-33	68	-41	30 Out: 68
57	-43	-6	24	71	25	-4 Out: -43
-52	24	-70	6	1	-64 Out: 24
-84	3	56	38 Out: 3
10	-24	-9	79 Out: -24
-12	50	5	74	-33	-29	-27 Out: 50
77	-33	25	17	-50 Out: -33
-52	4	-74	-10	46 Out: 4
82	29	-81	14	-5 Out: 29
-22	-66	-86	-52	-46 Out: -66
---
[[ 65 -15 -36  45  73  80  79]
 [  3  62 -62   9  24  -5  30]
 [  0  -2  -2   0   0   1   2]] result: 0

[[  7 -43  21 -23  34  24  72]
 [  6 -48  21 -24  33  28  77]
 [  7 -39  21 -24  29  20  67]] result: 29

[[-59 -38 -26 -35 -14  23]
 [  8 -44  -2 -24  37  46]
 [-74 -22 -45 -30 -33   8]] result: -30

[[ 88 -83  35 -54  46]
 [-88 -60 -65  44  80]
 [-42  11  45  43  69]] result: 45

[[ 28  33  39  27  41]
 [ -3 -48  -2 -71 -11]
 [ 64 -38  -3  39 -13]] result: -3

[[-52  19   3 -64   7  60 -66]
 [ 45 -22 -10  29 -14 -17 -85]
 [ 77  60  -6 -19  23  -1   3]] result: 23

[[ 28  46 -38 -71]
 [ 19  28 -38  43]
 [-11  -3  65 -34]] result: -3

[[ -5   8 -65 -40]
 [ -2  40 -40 -35]
 [-47  31  -8 -37]] result: 31
---
196,267,323,229,137
184,258,179,201,137
241,297,920,223,177
-> 297

123,52,241,157
169,210,105,208
150,142,163,143
-> 142

6,8,7,8,4,5
1,3,1,5,3,1
3,7,6,1,1,4
-> 7

7,3,3,2
2,4,3,2
1,3,1,2
-> 3

9,3,1,2,7
7,4,3,4,7
8,4,3,3,7
-> 4

8354,5823,5023,5642,6345,5851,2615
7010,5870,5616,5942,5697,5911,9488
8274,5881,5145,5707,6309,5867,2782
-> 5881

64,179,189,25
100,191,32,45
251,152,197,82
-> 152

-311,130,90,308,-620
-15,-356,512,847,89
346,453,217,-196,708
-> 453
---
[[  44.864 -147.848  -24.915 -158.031   62.728 -151.376  101.253]
 [ -27.543  178.392   10.256   89.230  -33.718  171.696 -134.189]
 [  75.310    9.841  -80.529 -190.461   99.811 -122.999   26.433]] Out: 99.811

[[-14.612  -7.156  19.826 -15.173   0.910]
 [  2.063  -1.145  -7.478 -12.854   6.309]] Out: -7.478

[ -5.41  15.64 -12.19  -3.42  -8.74  13.13] Out: -3.42

[ 1.8 -0.5  1.9  0.8 -1.3] Out: 1.9

[[  1.05  -6.61  -8.51  -3.84  -1.60]
 [ 16.83   4.90   3.64 -15.91 -10.19]
 [ -4.04  -0.84   5.59   3.36  -0.05]] Out: 5.59

[-0.14  0.02  0.01  0.14  0.00 -0.15] Out: 0.14

[[ 0.5 -0.8 -1.9  0.9 -1.0  0.3]
 [ 0.3  0.3 -0.9  1.0  1.5  2.2]
 [ 0.9 -1.5 -2.0 -2.2 -0.8 -0.3]] Out: -2.2

[ 0.156  0.172 -0.111  0.098  0.092] Out: -0.111

[[ 0.047  0.102  0.064 -0.158  0.059  0.064 -0.075]
 [ 0.077  0.097  0.095  0.072  0.036  0.026  0.026]
 [ 0.229  0.000  0.069 -0.233 -0.017 -0.092 -0.044]] Out: -0.017
---
Input: [  93.61  -22.79   31.06 -124.68]
Output: 93.61
Input: [ -68.0 -177.9  138.8  -36.4   90.3    6.8  165.4]
Output: -68.0
Input: [-0.1  1.3  1.5  0.1 -1.4]
Output: -0.1
Input: [-10.49  15.56  -1.82  -0.65   4.60   2.91]
Output: -10.49
Input: [-14.529  12.930  -2.499 -10.776  -0.271]
Output: -14.529
Input: [ 112.977  141.261 -196.739  169.439  -54.135  -40.093]
Output: 112.977
Input: [ 128.953  -52.062 -166.978   35.228   30.474]
Output: 128.953
---
[9657, 6229, 7717, 3089]
6229
[[2, 6, 3, 8, 5, 5], [7, 5, 9, 7, 6, 9], [6, 6, 4, 6, 5, 2]]
8
[[-18, -24, -29, -27, -19, -25, -14], [-28, -11, 32, -1, -24, -23, -22], [-18, -24, -2, -27, -24, -18, -10]]
-19
[[28, -10, -14, 41, -17, -8, -33], [34, -11, -1, 49, -17, -9, -39]]
-17
[[57, 184, 84, 141, 169], [144, 132, 162, 204, 144], [79, 161, 119, 141, 185]]
84
[[6, 3, 3, 4, 4, 2, 5], [3, 3, 3, 1, 8, 3, 7]]
4
[[8, 8, 4, 1], [6, 8, 3, 8]]
8
---
[  0  28 -14  84] value 28
[-35 -40 -74 -28] value -35
[-24 -82 -81 -50] value -50
[-66  11  25 -39] value 11
[ 21   0 -73  44] value 21
[-67  26 -12  41] value 26
[ 22 -76   3 -38] value 3
[-20  74  -7   9] value 9
